Here is a tiny trained network, its code and every weight. The questions are about switching its units off for an input and a target symbol, where a switched-off unit gives its printed mean instead of its output.

import numpy as np


def w(rows, s, z=0):
    codes = np.array(rows[::2]) - 128.0
    scale = np.full(codes.shape[1], s)
    scale[-1] = z or s
    return codes * scale


def f(y):
    return np.maximum(y, 0)


def softmax(a):
    e = np.exp(a - a.max(-1, keepdims=True))
    return e / e.sum(-1, keepdims=True)


def log_softmax(a):
    a = a - a.max(-1, keepdims=True)
    return a - np.log(np.exp(a).sum(-1, keepdims=True))


def net(x, mask):
    ids = ['Δβγεθλξπσψ'.index(c) for c in x.split()]
    T = len(ids)
    res = E[ids] + P[:T]
    q, k, v = (res @ M[0].T for M in (Q, K, V))
    z = softmax(np.where(np.tri(T) > 0, q @ k.T / 2**0.5, -1e9)) @ v
    res = res + np.where(mask[0], z, O[0][:, -1]) @ O[0][:, :-1]
    y = f(res @ A[0][:, :-1].T + A[0][:, -1])
    res = res + np.where(mask[1:13], y, B[0][:, -1]) @ B[0][:, :-1]
    return log_softmax(res[-1] @ U[:, :-1].T + U[:, -1])


Q, K, V, O, A, B = {}, {}, {}, {}, {}, {}
E = w([
[78,200,156],'Δ',
[111,178,155],'β',
[7,103,47],'γ',
[76,174,134],'ε',
[126,196,190],'θ',
[164,59,54],'λ',
[197,67,73],'ξ',
[145,203,209],'π',
[184,152,163],'σ',
[72,96,71],'ψ',
],0.015)
P = w([
[136,109,111],'0',
[138,30,160],'1',
[91,179,109],'2',
[164,45,146],'3',
[98,205,90],'4',
[172,72,139],'5',
[91,227,72],'6',
[177,98,131],'7',
[109,246,63],'8',
[183,114,130],'9',
[117,244,49],'10',
[200,146,119],'11',
],0.012)
Q[0] = w([
[91,245,81],'H1',
[172,188,40],'H1',
],0.011)
K[0] = w([
[204,202,3],'H1',
[99,255,49],'H1',
],0.0067)
V[0] = w([
[134,144,215],'H1',
[254,18,151],'H1',
],0.007)
O[0] = w([
[191,121,224,77],'H1',
[206,236,2,3],'H1',
],0.0056,0.0054)
A[0] = w([
[124,26,44,112],'N1',
[152,14,63,117],'N2',
[138,1,72,103],'N3',
[155,81,178,94],'N4',
[120,139,200,98],'N5',
[222,8,137,68],'N6',
[105,147,144,255],'N7',
[48,145,67,93],'N8',
[169,93,128,107],'N9',
[197,99,177,122],'N10',
[84,96,141,169],'N11',
[55,208,42,102],'N12',
],0.0091,0.0084)
B[0] = w([
[111,142,193,216],'N1',
[116,189,169,205],'N2',
[58,155,177,204],'N3',
[169,157,129,138],'N4',
[141,91,141,152],'N5',
[116,159,2,168],'N6',
[133,61,79,254],'N7',
[189,171,157,184],'N8',
[111,146,96,143],'N9',
[162,172,156,152],'N10',
[149,76,160,195],'N11',
[191,199,122,190],'N12',
],0.0099,0.009)
U = w([
[51,86,161,95],'Δ',
[102,73,97,210],'β',
[65,169,252,70],'γ',
[67,40,59,254],'ε',
[142,90,128,211],'θ',
[160,254,103,89],'λ',
[230,187,73,72],'ξ',
[181,128,202,137],'π',
[207,163,196,83],'σ',
[32,173,89,145],'ψ',
],0.0081,0.0041)

Each question gives the input, a string of symbols that net reads in full, and the target symbol t.
The units are the heads (2 rows each of Q, K, V and O) and the neurons (one row each of A and B). Each row of codes is followed by its name. A weight is (code - 128) times the scale printed after its matrix; where a second scale follows, it is the last column's (O, A, B and U).
mask holds one flag per unit, heads first, then neurons. A switched-off unit (its flag False) gives its mean, the last column of its rows in O or B, instead of its output. The means were averaged over made-up inputs and are rounded, as every weight is.
A unit's drop is (log p(t) with every unit on - log p(t) with that unit switched off) / (log p(t) with every unit on - log p(t) with every unit switched off).
The circuit of an input: a set's keep is (log p(t) with only the set's units on - log p(t) with every unit switched off) / (log p(t) with every unit on - log p(t) with every unit switched off). Starting from the 12 units with the biggest drops (on a tie, the unit counted first), units are removed one at a time, each time the one whose removal leaves the highest keep (on an exact tie, the one counted first), for as long as the keep stays at least 0.8.
circuit, biggest first: the units of the circuit, biggest drop first
unit that matters most: the unit with the biggest drop
k most important neurons: the k neurons with the biggest drops, biggest first
drop of u: that unit's drop, to one decimal
input λ λ β, target λ: circuit, biggest first -> (H1; N12)
input λ β γ, target λ: circuit, biggest first -> (N12; N8)
input π σ λ ψ ε θ λ σ ξ ψ ψ, target ξ: circuit, biggest first -> (N12; N3)
input β λ λ ε λ γ, target γ: unit that matters most -> N1
input λ ξ γ, target λ: circuit, biggest first -> (N12; H1)
input ψ ψ γ β ψ λ, target ψ: 3 most important neurons -> (N6; N3; N2)
input Δ ψ θ ξ, target λ: circuit, biggest first -> (N6; N2; N7)
input θ π ξ γ λ γ, target γ: circuit, biggest first -> (N1; N3; N2)
input ξ π λ ψ ψ, target λ: drop of N8 -> 0.3
input γ θ θ λ, target ψ: drop of N12 -> 0.1
input λ λ π ξ, target λ: drop of H1 -> 0.2
